M =
[[144 145 124 146 149 126 126 125 145 142 115 138 117 143]
 [139 112 107 120 129 129 112 124 124 137 104 153 147 132]
 [134 142 126 141 126 110 150 136 130 134 115 123 104 117]
 [123 118 111 114 116 137 115 143 129 123 113 133 146 130]
 [140 125 119 131 141 126 123 133 132 139 105 144 126 130]
 [136 137 135 132 135 123 132 136 137 122 116 135 112 109]
 [151 133 119 127 132 131 111 133 143 106 110 146 119 105]
 [145 131 132 124 115 129 117 141 117 131 119 147 121 137]
 [129 121 113 130 118 118 119 125 135 138 144 110 147 137]
 [146 125 121 126 120 137 105 132 142 116 131 137 128 129]
 [112 142 130 129 131 133 132 133 136 141 119 138 117 133]
 [113 134 127 128 103 127 139 142 126 129 128 103 133 143]
 [133 127 123 127 106 113 120 129 120 112 135 128 145 119]
 [105 140 119 132 139 117 137 148 141 151 127 123 130 124]
 [127 141 126 122 124 141 126 154 131 138 113 156 110 137]
 [115 149 139 145 128 116 132 124 147 115 135 115 135 127]]
Indices start at 0.
(0, 0) = 144
(7, 6) = 117
(13, 6) = 137
(0, 8) = 145
(4, 1) = 125
(14, 1) = 141
(6, 5) = 131
(3, 9) = 123
(14, 13) = 137
(4, 11) = 144
(7, 1) = 131
(10, 7) = 133
(13, 13) = 124
(15, 11) = 115
(10, 8) = 136
(13, 4) = 139
(5, 9) = 122
(12, 11) = 128
(1, 4) = 129
(10, 9) = 141
(9, 11) = 137
(3, 12) = 146
(12, 12) = 145
(2, 13) = 117
(8, 8) = 135
(6, 4) = 132
(7, 0) = 145
(14, 8) = 131
(14, 7) = 154
(4, 8) = 132
(9, 10) = 131
(5, 5) = 123
(6, 2) = 119
(15, 0) = 115
(0, 9) = 142
(4, 5) = 126
(11, 0) = 113

A = 119,152,137,142
A[-4] => 119
A[3] => 142
A[2] => 137
A[1] => 152

W =
[[131 126 137 136 138 121 136 144 116 130 126 115 139]
 [132 133 136 118 139 125 136 138 119 142 132 119 122]
 [127 128 130 132 138 125 136 136 121 122 124 127 122]
 [111 123 131 125 135 125 136 124 110 135 127 122 126]
 [125 121 133 126 134 121 138 133 108 132 128 123 130]
 [127 121 134 131 138 132 136 136 123 115 133 120 121]
 [125 137 139 124 143 131 136 137 113 124 133 126 128]
 [126 122 134 128 132 127 136 139 112 133 128 124 132]
 [123 126 136 137 140 132 134 136 117 137 124 118 127]
 [130 116 138 122 138 130 137 136 127 129 138 113 122]
 [128 128 136 138 154 121 141 118 116 135 127 117 128]
 [125 140 134 124 142 125 136 138 116 129 124 131 127]
 [119 122 132 126 132 136 126 137 115 137 128 129 127]
 [140 123 135 131 138 120 140 137 113 130 131 126 142]]
W[0,0] => 131
W[:, 2] => [137, 136, 130, 131, 133, 134, 139, 134, 136, 138, 136, 134, 132, 135]
W[7,4] => 132
W[6] => [125, 137, 139, 124, 143, 131, 136, 137, 113, 124, 133, 126, 128]
W[10,5] => 121
W[:, 5] => [121, 125, 125, 125, 121, 132, 131, 127, 132, 130, 121, 125, 136, 120]
W[:, 8] => [116, 119, 121, 110, 108, 123, 113, 112, 117, 127, 116, 116, 115, 113]
W[13,9] => 130
W[12,2] => 132
W[10] => [128, 128, 136, 138, 154, 121, 141, 118, 116, 135, 127, 117, 128]
W[8,3] => 137
W[6,5] => 131
W[6,12] => 128
W[13,10] => 131
W[5,7] => 136
W[:, 3] => [136, 118, 132, 125, 126, 131, 124, 128, 137, 122, 138, 124, 126, 131]
W[8,11] => 118
W[11,6] => 136
W[1,8] => 119
W[12,7] => 137
W[6,4] => 143
W[0,7] => 144
W[6,1] => 137
W[:, 1] => [126, 133, 128, 123, 121, 121, 137, 122, 126, 116, 128, 140, 122, 123]
W[12,8] => 115
W[3,10] => 127
W[11,8] => 116
W[3] => [111, 123, 131, 125, 135, 125, 136, 124, 110, 135, 127, 122, 126]
W[10,12] => 128
W[:, 12] => [139, 122, 122, 126, 130, 121, 128, 132, 127, 122, 128, 127, 127, 142]
W[:, 10] => [126, 132, 124, 127, 128, 133, 133, 128, 124, 138, 127, 124, 128, 131]
W[6,3] => 124
W[1,3] => 118
W[10,7] => 118
W[0] => [131, 126, 137, 136, 138, 121, 136, 144, 116, 130, 126, 115, 139]
W[5,2] => 134
W[7,1] => 122
W[8,4] => 140
W[:, 4] => [138, 139, 138, 135, 134, 138, 143, 132, 140, 138, 154, 142, 132, 138]

m =
[[115 151 136 134 128 125 132 124 142 123 113]
 [144 118 138 139 143 134 129 120 118 125 141]]
m[0, 0]: 115
m[1, 7]: 120
m[0, 8]: 142
m[1, 3]: 139
m[1, 9]: 125
m[1]: [144, 118, 138, 139, 143, 134, 129, 120, 118, 125, 141]
m[1, 1]: 118
m[0, 7]: 124

grid =
135,130,123,129,123,134,127,131
126,121,127,121,148,122,128,128
127,130,118,129,145,131,127,127
125,132,127,125,117,128,124,128
127,120,132,122,126,127,124,125
126,121,129,124,152,121,126,124
grid[0, 0] -> 135
grid[3, 7] -> 128
grid[3, 5] -> 128
grid[:, 3] -> [129, 121, 129, 125, 122, 124]
grid[1] -> [126, 121, 127, 121, 148, 122, 128, 128]
grid[:, 2] -> [123, 127, 118, 127, 132, 129]
grid[3] -> [125, 132, 127, 125, 117, 128, 124, 128]
grid[1, 6] -> 128
grid[0, 1] -> 130
grid[0] -> [135, 130, 123, 129, 123, 134, 127, 131]
grid[3, 3] -> 125
grid[5, 2] -> 129
grid[:, 4] -> [123, 148, 145, 117, 126, 152]
grid[0, 6] -> 127
